Below is a small trained network, with its code and all its weights. Each question gives an input and a class and asks what happens when units are switched off, that is, made to give their printed mean instead of their output.

import numpy as np


def w(rows, s, z=0):
    codes = np.array(rows[::2]) - 128.0
    scale = np.full(codes.shape[1], s)
    scale[-1] = z or s
    return codes * scale


def f(y):
    return y / 2 * (1 + np.tanh(0.7978845608 * (y + 0.044715 * y**3)))


def log_softmax(a):
    a = a - a.max(-1, keepdims=True)
    return a - np.log(np.exp(a).sum(-1, keepdims=True))


def net(x, mask):
    res = np.array(x, float).reshape(1, 2) / 4 @ E
    y = f(res @ A[0][:, :-1].T + A[0][:, -1])
    res = res + np.where(mask, y, B[0][:, -1]) @ B[0][:, :-1]
    return log_softmax(res[-1] @ U[:, :-1].T + U[:, -1])


A, B = {}, {}
E = w([
[122,161,155,89,214,7],'x0',
[72,173,55,121,103,86],'x1',
],0.014)
A[0] = w([
[127,120,105,134,81,225,105],'neuron 1',
[114,121,116,119,102,129,242],'neuron 2',
[132,132,141,119,148,6,211],'neuron 3',
[95,146,66,117,121,146,221],'neuron 4',
[146,103,130,102,136,119,85],'neuron 5',
[119,139,119,147,142,127,203],'neuron 6',
[134,160,119,135,145,123,169],'neuron 7',
[108,138,95,125,122,66,106],'neuron 8',
[131,142,103,152,85,84,162],'neuron 9',
[141,125,158,134,129,116,190],'neuron 10',
[94,122,95,122,138,103,253],'neuron 11',
[114,138,108,120,135,60,70],'neuron 12',
[156,125,112,120,125,155,81],'neuron 13',
[173,107,205,129,136,215,225],'neuron 14',
[130,150,88,129,144,114,224],'neuron 15',
],0.024,0.0052)
B[0] = w([
[88,75,83,160,115,221,244],'neuron 1',
[104,189,141,150,92,64,158],'neuron 2',
[1,95,153,84,141,178,252],'neuron 3',
[182,235,111,118,206,191,185],'neuron 4',
[116,156,134,159,134,95,138],'neuron 5',
[103,179,146,84,74,116,141],'neuron 6',
[103,137,135,106,104,132,147],'neuron 7',
[156,46,84,102,107,130,184],'neuron 8',
[104,186,105,154,146,144,162],'neuron 9',
[129,173,145,126,129,111,152],'neuron 10',
[103,151,122,56,164,132,175],'neuron 11',
[124,45,85,158,84,80,188],'neuron 12',
[118,111,120,161,114,136,150],'neuron 13',
[219,142,221,189,112,120,248],'neuron 14',
[101,143,115,83,143,126,165],'neuron 15',
],0.04,0.026)
U = w([
[130,190,164,153,159,122,133],'0',
[88,79,66,69,134,95,171],'1',
[143,194,17,140,155,152,208],'2',
[79,124,133,133,137,82,71],'3',
[195,144,126,199,98,171,174],'4',
[149,152,78,166,153,83,4],'5',
[245,181,124,148,106,44,116],'6',
[129,111,95,162,125,103,34],'7',
],0.012,0.004)

Each question gives the input, the list of numbers given to net, and the class t.
The units are the neurons (one row each of A and B). Each row of codes is followed by its name. A weight is (code - 128) times the scale printed after its matrix; where a second scale follows, it is the last column's (A, B and U).
mask holds one flag per neuron, in row order. A switched-off neuron (its flag False) gives its mean, the last column of its row in B, instead of its output. The means were averaged over made-up inputs and are rounded, as every weight is.
A unit's drop is (log p(t) with every unit on - log p(t) with that unit switched off) / (log p(t) with every unit on - log p(t) with every unit switched off).
The circuit of an input: a set's keep is (log p(t) with only the set's units on - log p(t) with every unit switched off) / (log p(t) with every unit on - log p(t) with every unit switched off). Starting from the 12 units with the biggest drops (on a tie, the unit counted first), units are removed one at a time, each time the one whose removal leaves the highest keep (on an exact tie, the one counted first), for as long as the keep stays at least 0.8.
units of the circuit, in order: the units of the circuit, biggest drop first
most important unit: the unit with the biggest drop
k most important neurons: the k neurons with the biggest drops, biggest first
drop when u is switched off: that unit's drop, to one decimal
input [3,-8], class 6: most important unit -> neuron 1
input [5,-5], class 3: 2 most important neurons -> (neuron 4; neuron 3)
input [2,-2], class 3: 2 most important neurons -> (neuron 4; neuron 14)
input [1,-2], class 0: 3 most important neurons -> (neuron 1; neuron 12; neuron 8)
input [0,-3], class 6: 2 most important neurons -> (neuron 1; neuron 3)
input [3,-6], class 0: 2 most important neurons -> (neuron 1; neuron 12)
input [8,-7], class 3: 2 most important neurons -> (neuron 1; neuron 8)
input [4,-5], class 0: 3 most important neurons -> (neuron 12; neuron 8; neuron 1)
input [7,-8], class 3: 2 most important neurons -> (neuron 3; neuron 4)
input [0,1], class 2: 4 most important neurons -> (neuron 14; neuron 3; neuron 12; neuron 8)
input [-8,4], class 2: 2 most important neurons -> (neuron 4; neuron 14)
input [8,-6], class 1: 2 most important neurons -> (neuron 14; neuron 3)
input [2,-3], class 0: 2 most important neurons -> (neuron 1; neuron 12)
input [4,-8], class 0: units of the circuit, in order -> (neuron 1)
input [-1,8], class 2: drop when neuron 4 is switched off -> 3.4
input [1,-3], class 6: drop when neuron 1 is switched off -> 0.7
input [0,2], class 2: drop when neuron 3 is switched off -> 1.7
input [5,-3], class 1: drop when neuron 14 is switched off -> 2.1
